Here is a tiny trained network, its code and every weight. The questions are about switching its units off for an input and a class, where a switched-off unit gives its printed mean instead of its output.

import numpy as np


def w(rows, s, z=0):
    codes = np.array(rows[::2]) - 128.0
    scale = np.full(codes.shape[1], s)
    scale[-1] = z or s
    return codes * scale


def f(y):
    return np.maximum(y, 0)


def log_softmax(a):
    a = a - a.max(-1, keepdims=True)
    return a - np.log(np.exp(a).sum(-1, keepdims=True))


def net(x, mask):
    res = np.array(x, float).reshape(1, 8) / 4 @ E
    y = f(res @ A[0][:, :-1].T + A[0][:, -1])
    res = res + np.where(mask, y, B[0][:, -1]) @ B[0][:, :-1]
    return log_softmax(res[-1] @ U[:, :-1].T + U[:, -1])


A, B = {}, {}
E = w([
[145,174,254,121,152],'x0',
[129,126,129,128,129],'x1',
[76,136,119,1,147],'x2',
[126,127,129,131,129],'x3',
[89,60,165,129,19],'x4',
[131,127,127,128,127],'x5',
[129,126,130,127,129],'x6',
[128,130,127,129,127],'x7',
],0.015)
A[0] = w([
[118,170,119,65,164,114],'neuron 1',
[112,185,139,38,168,153],'neuron 2',
[153,181,13,138,184,246],'neuron 3',
[20,78,81,28,90,142],'neuron 4',
[111,138,216,122,100,81],'neuron 5',
[131,59,112,211,82,255],'neuron 6',
[123,130,231,120,59,30],'neuron 7',
[210,148,158,225,135,234],'neuron 8',
[151,228,170,134,200,116],'neuron 9',
[213,174,161,210,161,211],'neuron 10',
],0.011,0.0041)
B[0] = w([
[146,119,201,138,142,183],'neuron 1',
[186,118,237,112,157,211],'neuron 2',
[21,46,152,142,223,226],'neuron 3',
[178,162,85,2,115,254],'neuron 4',
[90,127,132,121,232,189],'neuron 5',
[109,98,76,183,47,220],'neuron 6',
[51,110,93,144,200,202],'neuron 7',
[112,150,57,133,132,224],'neuron 8',
[217,213,103,105,73,214],'neuron 9',
[120,222,38,130,130,220],'neuron 10',
],0.0098,0.017)
U = w([
[26,113,99,232,196,172],'0',
[193,186,52,61,93,207],'1',
[73,59,186,66,216,162],'2',
[234,159,223,137,136,4],'3',
[123,50,103,190,1,64],'4',
],0.0084,0.003)

Each question gives the input, the list of numbers given to net, and the class t.
The units are the neurons (one row each of A and B). Each row of codes is followed by its name. A weight is (code - 128) times the scale printed after its matrix; where a second scale follows, it is the last column's (A, B and U).
mask holds one flag per neuron, in row order. A switched-off neuron (its flag False) gives its mean, the last column of its row in B, instead of its output. The means were averaged over made-up inputs and are rounded, as every weight is.
A unit's drop is (log p(t) with every unit on - log p(t) with that unit switched off) / (log p(t) with every unit on - log p(t) with every unit switched off).
The circuit of an input: a set's keep is (log p(t) with only the set's units on - log p(t) with every unit switched off) / (log p(t) with every unit on - log p(t) with every unit switched off). Starting from all 10 units, units are removed one at a time, each time the one whose removal leaves the highest keep (on an exact tie, the one counted first), for as long as the keep stays at least 0.8.
circuit, biggest first: the units of the circuit, biggest drop first
k most important neurons: the k neurons with the biggest drops, biggest first
drop of u: that unit's drop, to one decimal
input [-1,-5,4,6,-1,0,8,2], class 2: circuit, biggest first => [neuron 9]
input [0,0,1,3,-6,-2,-6,0], class 2: 3 most important neurons => [neuron 3; neuron 6; neuron 4]
input [-3,-2,1,1,-7,-2,-4,-1], class 2: 2 most important neurons => [neuron 3; neuron 6]
input [1,-3,6,-4,-7,8,4,0], class 3: 3 most important neurons => [neuron 9; neuron 2; neuron 7]
input [5,7,-6,3,-1,5,5,8], class 1: 2 most important neurons => [neuron 3; neuron 9]
input [-5,-7,0,2,1,1,4,-5], class 4: circuit, biggest first => [neuron 10; neuron 9; neuron 5; neuron 7]
input [-2,-8,-1,3,-6,-8,-4,0], class 0: 2 most important neurons => [neuron 3; neuron 4]
input [0,3,8,2,-3,-2,1,-8], class 2: 3 most important neurons => [neuron 3; neuron 10; neuron 6]
input [-8,1,-1,7,-2,-8,8,-3], class 0: 2 most important neurons => [neuron 3; neuron 2]
input [1,6,5,-1,-7,-6,3,3], class 3: 2 most important neurons => [neuron 9; neuron 2]
input [-1,-1,-3,-1,-3,-2,0,-1], class 0: 2 most important neurons => [neuron 4; neuron 3]
input [4,4,1,-8,-7,5,3,6], class 3: 3 most important neurons => [neuron 2; neuron 4; neuron 1]
input [0,-8,4,-4,-3,0,0,6], class 2: drop of neuron 3 => 0.3
input [6,-2,-5,-4,-2,-4,1,-5], class 1: drop of neuron 9 => 0.2
input [-3,-1,3,2,-8,0,6,1], class 2: circuit, biggest first => [neuron 3]
input [4,-3,-8,-8,8,-8,-4,-3], class 0: drop of neuron 7 => 0.2
